Small tables with named rows and columns. After each table, cells are looked up by row and column.

Table vaf
|  | romad | sisibu | pinima |
|---|---|---|---|
| rerigen | 7.5 | 7.5 | 2.6 |
| ditirol | 9.1 | 9.1 | 5.2 |
| zarinet | 5.7 | 5.7 | 2.0 |
| gerogez | 5.0 | 5.0 | 7.0 |
| garegal | 6.7 | 6.7 | 8.8 |
| kinipa | 9.1 | 9.1 | 5.7 |
| risif | 8.4 | 8.4 | 3.7 |

What is the pinima of rerigen in vaf? 2.6
What is the sisibu of kinipa in vaf? 9.1
What is the pinima of gerogez in vaf? 7.0
What is the pinima of risif in vaf? 3.7
What is the romad of risif in vaf? 8.4
What is the romad of gerogez in vaf? 5.0

zorif
columns: lifu, sazasa, godeda, sil, kez, bot, navegi
kevu: [48.39, 64.09, 58.19, 59.06, 68.47, 53.44, 34.59]
gop: [51.15, 20.23, 60.45, 74.51, 51.91, 50.85, 60.69]
gup: [44.23, 58.97, 69.02, 83.30, 71.42, 32.20, 41.35]

gup, sazasa -> 58.97
gup, sil -> 83.30
gop, sazasa -> 20.23
gop, lifu -> 51.15
gop, sil -> 74.51
gop, bot -> 50.85
Row with the largest navegi: gop

Table nololu
fields: kava, vufuv, nobe, neti, pofurag, gufo, nibisib, vud
teg: [156, 147, 96, 50, 137, 206, 141, 157]
gikogar: [73, 208, 136, 82, 61, 210, 84, 97]
nub: [63, 179, 171, 130, 141, 211, 62, 151]
gok: [170, 101, 182, 157, 207, 161, 105, 88]
dom: [102, 182, 51, 77, 73, 204, 130, 148]
sokimed: [95, 143, 175, 169, 70, 110, 145, 178]
talibop: [191, 170, 82, 98, 186, 120, 81, 148]
rigabe: [125, 154, 71, 47, 48, 195, 151, 113]
vafef: [83, 125, 206, 168, 97, 92, 160, 209]
pes: [45, 96, 75, 200, 201, 134, 120, 150]
tudez: [136, 159, 104, 146, 111, 182, 83, 207]
vub: [134, 190, 110, 109, 61, 74, 91, 47]
fuz: [147, 107, 91, 89, 142, 176, 89, 197]
zosiva: [65, 209, 99, 136, 152, 69, 168, 144]

What is the pofurag of vub in nololu?
61
What is the pofurag of teg in nololu?
137
What is the kava of zosiva in nololu?
65
What is the gufo of nub in nololu?
211
What is the vufuv of pes in nololu?
96
What is the vud of talibop in nololu?
148
Row with the largest nibisib: zosiva

fimud:
|  | gure | tegogun | gev | bunome | dete | talepo | vem |
|---|---|---|---|---|---|---|---|
| lumuv | 6.731 | 7.942 | 3.746 | 5.713 | 4.473 | 6.659 | 5.599 |
| zari | 4.147 | 3.758 | 7.823 | 3.573 | 8.273 | 6.025 | 6.473 |
| lof | 8.487 | 7.913 | 8.943 | 7.147 | 7.473 | 4.935 | 5.773 |
| fava | 1.963 | 6.043 | 5.098 | 6.146 | 2.992 | 3.727 | 2.696 |
| gorega | 5.599 | 5.613 | 6.661 | 6.884 | 5.101 | 7.677 | 7.538 |
| nalal | 8.366 | 8.862 | 3.821 | 4.809 | 5.585 | 5.529 | 4.711 |
| lugubuz | 5.607 | 7.726 | 6.202 | 6.262 | 5.582 | 3.739 | 3.713 |

gev of zari is 7.823
dete of lumuv is 4.473
gure of nalal is 8.366
talepo of lumuv is 6.659
bunome of fava is 6.146
gev of lugubuz is 6.202
dete of nalal is 5.585
tegogun of fava is 6.043
talepo of lugubuz is 3.739
talepo of nalal is 5.529
gev of lumuv is 3.746
gev of nalal is 3.821
vem of lugubuz is 3.713
gev of gorega is 6.661
tegogun of lumuv is 7.942
tegogun of lugubuz is 7.726
gure of lof is 8.487
Which row has the largest gev? lof

vaboza:
fields: remoba, rad, nelut, sim
bar: [421, -2796, -5673, 3982]
dosu: [859, 571, 2147, 1706]
vobuza: [4987, 5246, 7674, -1378]

vobuza, rad => 5246
vobuza, remoba => 4987
bar, remoba => 421
dosu, remoba => 859
dosu, rad => 571
dosu, nelut => 2147
dosu, sim => 1706
bar, rad => -2796
vobuza, sim => -1378
vobuza, nelut => 7674
bar, nelut => -5673
bar, sim => 3982
Which row has the largest sim? bar

Table faramo
,mif,natirez,narim,nufi,rukidad
padezu,7496,-405,-4727,-1214,-1896
gutus,-5897,-1804,3770,-286,858
dabusu,-324,-2650,5779,-229,-5672
rig,-78,-2088,9948,-264,-2548
pabafe,-4780,-1235,-2032,-522,2222
murimu,-1712,-1832,811,5,4
lotu,-3033,-2291,-817,-460,-2249

What is the natirez of pabafe in faramo? -1235
What is the rukidad of pabafe in faramo? 2222
What is the nufi of lotu in faramo? -460
What is the narim of murimu in faramo? 811
What is the rukidad of gutus in faramo? 858
What is the natirez of gutus in faramo? -1804
What is the natirez of dabusu in faramo? -2650
What is the rukidad of lotu in faramo? -2249
What is the narim of gutus in faramo? 3770
What is the narim of lotu in faramo? -817
What is the rukidad of murimu in faramo? 4
What is the rukidad of dabusu in faramo? -5672
What is the natirez of murimu in faramo? -1832
What is the natirez of lotu in faramo? -2291
What is the narim of rig in faramo? 9948
What is the mif of gutus in faramo? -5897
What is the nufi of gutus in faramo? -286
What is the mif of pabafe in faramo? -4780
Row with the largest narim: rig

